Here is a tiny trained network, its code and every weight. The questions are about switching its units off for an input and a target symbol, where a switched-off unit gives its printed mean instead of its output.

import numpy as np


def w(rows, s, z=0):
    codes = np.array(rows[::2]) - 128.0
    scale = np.full(codes.shape[1], s)
    scale[-1] = z or s
    return codes * scale


def norm(h):
    return h / np.sqrt((h * h).mean(-1, keepdims=True) + 1e-5)


def f(y):
    return y / 2 * (1 + np.tanh(0.7978845608 * (y + 0.044715 * y**3)))


def softmax(a):
    e = np.exp(a - a.max(-1, keepdims=True))
    return e / e.sum(-1, keepdims=True)


def log_softmax(a):
    a = a - a.max(-1, keepdims=True)
    return a - np.log(np.exp(a).sum(-1, keepdims=True))


def net(x, mask):
    ids = ['ΞΠΣΦαγθμτ'.index(c) for c in x.split()]
    T = len(ids)
    res = E[ids] + P[:T]
    u = 0
    for l in range(2):
        r = norm(res)
        for j in range(2):
            rows = slice(3 * j, 3 * j + 3)
            q, k, v = (r @ M[l][rows].T for M in (Q, K, V))
            z = softmax(np.where(np.tri(T) > 0, q @ k.T / 3**0.5, -1e9)) @ v
            o = O[l][rows]
            res = res + np.where(mask[u + j], z, o[:, -1]) @ o[:, :-1]
        u += 2
        y = f(norm(res) @ A[l][:, :-1].T + A[l][:, -1])
        res = res + np.where(mask[u : u + 8], y, B[l][:, -1]) @ B[l][:, :-1]
        u += 8
    return log_softmax(norm(res)[-1] @ U[:, :-1].T + U[:, -1])


Q, K, V, O, A, B = {}, {}, {}, {}, {}, {}
E = w([
[89,105,120,60,182],'Ξ',
[132,40,102,104,123],'Π',
[69,254,103,111,172],'Σ',
[88,162,106,232,144],'Φ',
[133,64,129,145,145],'α',
[109,12,71,67,146],'γ',
[163,99,134,86,135],'θ',
[207,163,131,198,95],'μ',
[198,241,129,92,112],'τ',
],0.006)
P = w([
[166,98,212,121,240],'0',
[69,93,232,128,51],'1',
[183,121,112,131,226],'2',
[88,78,93,113,36],'3',
[181,170,36,133,206],'4',
[76,107,17,61,2],'5',
],0.0031)
Q[0] = w([
[112,74,158,114,68],'L0H1',
[129,150,182,128,104],'L0H1',
[26,124,253,108,45],'L0H1',
[104,94,103,224,147],'L0H2',
[210,148,91,156,113],'L0H2',
[112,176,64,120,202],'L0H2',
],0.015)
K[0] = w([
[132,20,152,96,110],'L0H1',
[147,98,201,95,174],'L0H1',
[107,58,200,88,166],'L0H1',
[90,81,111,253,135],'L0H2',
[182,185,135,194,68],'L0H2',
[65,228,90,146,133],'L0H2',
],0.012)
V[0] = w([
[255,123,103,122,69],'L0H1',
[119,129,161,156,92],'L0H1',
[127,182,162,33,129],'L0H1',
[158,234,137,161,92],'L0H2',
[88,116,57,46,66],'L0H2',
[146,108,99,139,111],'L0H2',
],0.0052)
O[0] = w([
[224,61,240,49,138,66],'L0H1',
[87,163,148,70,160,7],'L0H1',
[149,166,86,48,1,254],'L0H1',
[32,72,186,64,170,9],'L0H2',
[145,122,200,241,76,57],'L0H2',
[165,122,173,86,143,55],'L0H2',
],0.0041,0.00063)
A[0] = w([
[102,221,179,112,197,67],'L0N1',
[144,125,105,148,240,56],'L0N2',
[144,254,231,235,68,123],'L0N3',
[138,39,112,172,60,160],'L0N4',
[151,126,253,122,54,120],'L0N5',
[12,47,159,134,44,94],'L0N6',
[50,111,98,200,153,48],'L0N7',
[152,216,195,130,231,1],'L0N8',
],0.0069,0.0038)
B[0] = w([
[125,8,132,126,63,146],'L0N1',
[102,185,165,159,185,163],'L0N2',
[152,5,253,211,152,159],'L0N3',
[27,125,170,97,104,254],'L0N4',
[39,168,94,171,163,185],'L0N5',
[128,81,241,155,87,173],'L0N6',
[131,186,112,33,170,160],'L0N7',
[80,12,89,56,211,129],'L0N8',
],0.0062,0.0032)
Q[1] = w([
[43,67,240,106,232],'L1H1',
[197,149,169,254,171],'L1H1',
[168,178,111,156,51],'L1H1',
[145,158,129,113,123],'L1H2',
[76,131,103,97,176],'L1H2',
[99,111,146,100,28],'L1H2',
],0.0044)
K[1] = w([
[113,115,148,2,157],'L1H1',
[201,108,56,149,113],'L1H1',
[163,123,124,187,87],'L1H1',
[127,137,144,132,143],'L1H2',
[152,96,150,73,117],'L1H2',
[67,100,74,96,160],'L1H2',
],0.0073)
V[1] = w([
[160,213,254,164,181],'L1H1',
[236,225,27,116,237],'L1H1',
[117,179,161,156,174],'L1H1',
[42,174,140,203,27],'L1H2',
[109,100,95,147,249],'L1H2',
[106,70,28,183,139],'L1H2',
],0.0024)
O[1] = w([
[47,150,203,117,34,114],'L1H1',
[251,112,183,247,50,135],'L1H1',
[136,158,173,103,83,154],'L1H1',
[137,108,204,57,195,40],'L1H2',
[184,128,71,100,60,254],'L1H2',
[170,117,63,86,155,135],'L1H2',
],0.0026,0.00087)
A[1] = w([
[142,102,140,137,175,5],'L1N1',
[143,2,241,249,51,131],'L1N2',
[149,172,100,155,154,123],'L1N3',
[157,146,72,128,162,168],'L1N4',
[11,183,80,88,67,82],'L1N5',
[130,128,108,208,25,128],'L1N6',
[133,79,103,19,61,3],'L1N7',
[145,107,199,180,118,173],'L1N8',
],0.0075,0.004)
B[1] = w([
[163,127,84,120,207,109],'L1N1',
[34,97,191,69,85,255],'L1N2',
[90,126,159,106,82,135],'L1N3',
[83,104,172,133,88,167],'L1N4',
[205,108,47,19,118,229],'L1N5',
[88,152,129,61,190,164],'L1N6',
[131,254,196,115,157,151],'L1N7',
[90,70,183,86,90,169],'L1N8',
],0.0065,0.0059)
U = w([
[37,84,212,104,81,168],'Ξ',
[118,45,50,217,88,138],'Π',
[174,254,191,63,159,44],'Σ',
[234,117,156,160,52,194],'Φ',
[150,161,168,218,137,253],'α',
[195,27,150,111,225,53],'γ',
[128,111,11,50,84,72],'θ',
[31,181,87,169,231,68],'μ',
[100,219,104,202,52,153],'τ',
],0.0077,0.0025)

Each question gives the input, a string of symbols that net reads in full, and the target symbol t.
The units are the heads (3 rows each of Q, K, V and O) and the neurons (one row each of A and B). Each row of codes is followed by its name. A weight is (code - 128) times the scale printed after its matrix; where a second scale follows, it is the last column's (O, A, B and U).
mask holds one flag per unit, layer by layer, with each layer's heads first. A switched-off unit (its flag False) gives its mean, the last column of its rows in O or B, instead of its output. The means were averaged over made-up inputs and are rounded, as every weight is.
A unit's drop is (log p(t) with every unit on - log p(t) with that unit switched off) / (log p(t) with every unit on - log p(t) with every unit switched off).
The circuit of an input: a set's keep is (log p(t) with only the set's units on - log p(t) with every unit switched off) / (log p(t) with every unit on - log p(t) with every unit switched off). Starting from the 12 units with the biggest drops (on a tie, the unit counted first), units are removed one at a time, each time the one whose removal leaves the highest keep (on an exact tie, the one counted first), for as long as the keep stays at least 0.8.
circuit, biggest first: the units of the circuit, biggest drop first
top k neurons: the k neurons with the biggest drops, biggest first
top k neurons in layer l: the k neurons of layer l with the biggest drops, biggest first
which heads matter: for each layer, one digit per head in row order, 1 if its drop is at least 0.15 and else 0, layers parted by /
input γ μ α, target γ: which heads matter -> 10 / 00
input Π γ Ξ γ γ, target Π: top neuron in layer 0 -> [L0N6]
input θ μ μ Φ θ, target μ: circuit, biggest first -> [L0H1, L1N5, L1N2]
input θ τ γ, target Σ: circuit, biggest first -> [L0H1, L1N7, L1N2]
input μ γ Π θ α, target γ: circuit, biggest first -> [L0H1, L1N2, L0H2]
input θ Σ Φ Ξ Π, target μ: circuit, biggest first -> [L0H1, L0N2, L1N2]
input α τ γ Π Ξ, target Σ: circuit, biggest first -> [L0H1, L1N7, L1N2]
input τ θ α, target Σ: circuit, biggest first -> [L0H1, L1N7, L0N3]
input α α α Φ μ, target γ: which heads matter -> 11 / 00
input Φ α γ, target μ: top 3 neurons -> [L1N5, L0N2, L1N2]
input Σ α Π, target θ: which heads matter -> 10 / 00
input μ Π θ, target γ: circuit, biggest first -> [L1N2, L1N5, L0N4]
input τ Σ Π, target θ: circuit, biggest first -> [L0H1, L1N2]
input τ μ Ξ, target γ: top 2 neurons -> [L1N2, L0N4]
input Π τ θ θ Π, target Σ: circuit, biggest first -> [L1N7, L0H1]
input θ Σ μ μ, target θ: top 3 neurons -> [L0N5, L1N5, L0N3]
input Φ θ α θ, target θ: top 3 neurons -> [L0N5, L1N5, L0N6]
input α μ θ, target γ: which heads matter -> 00 / 00
input τ α μ τ, target θ: top 2 neurons -> [L0N5, L1N5]
input γ Σ θ μ Π, target γ: top 2 neurons -> [L1N2, L0N6]
input Σ α α, target θ: top 2 neurons in layer 1 -> [L1N2, L1N7]
input μ θ γ Φ Ξ, target μ: top neuron in layer 1 -> [L1N5]
input Ξ Φ α μ Π Φ, target θ: top neuron -> [L0N7]
input Ξ Π Ξ, target τ: top 2 neurons in layer 1 -> [L1N5, L1N2]
input Π Σ τ α θ, target Σ: top 3 neurons in layer 1 -> [L1N7, L1N2, L1N5]
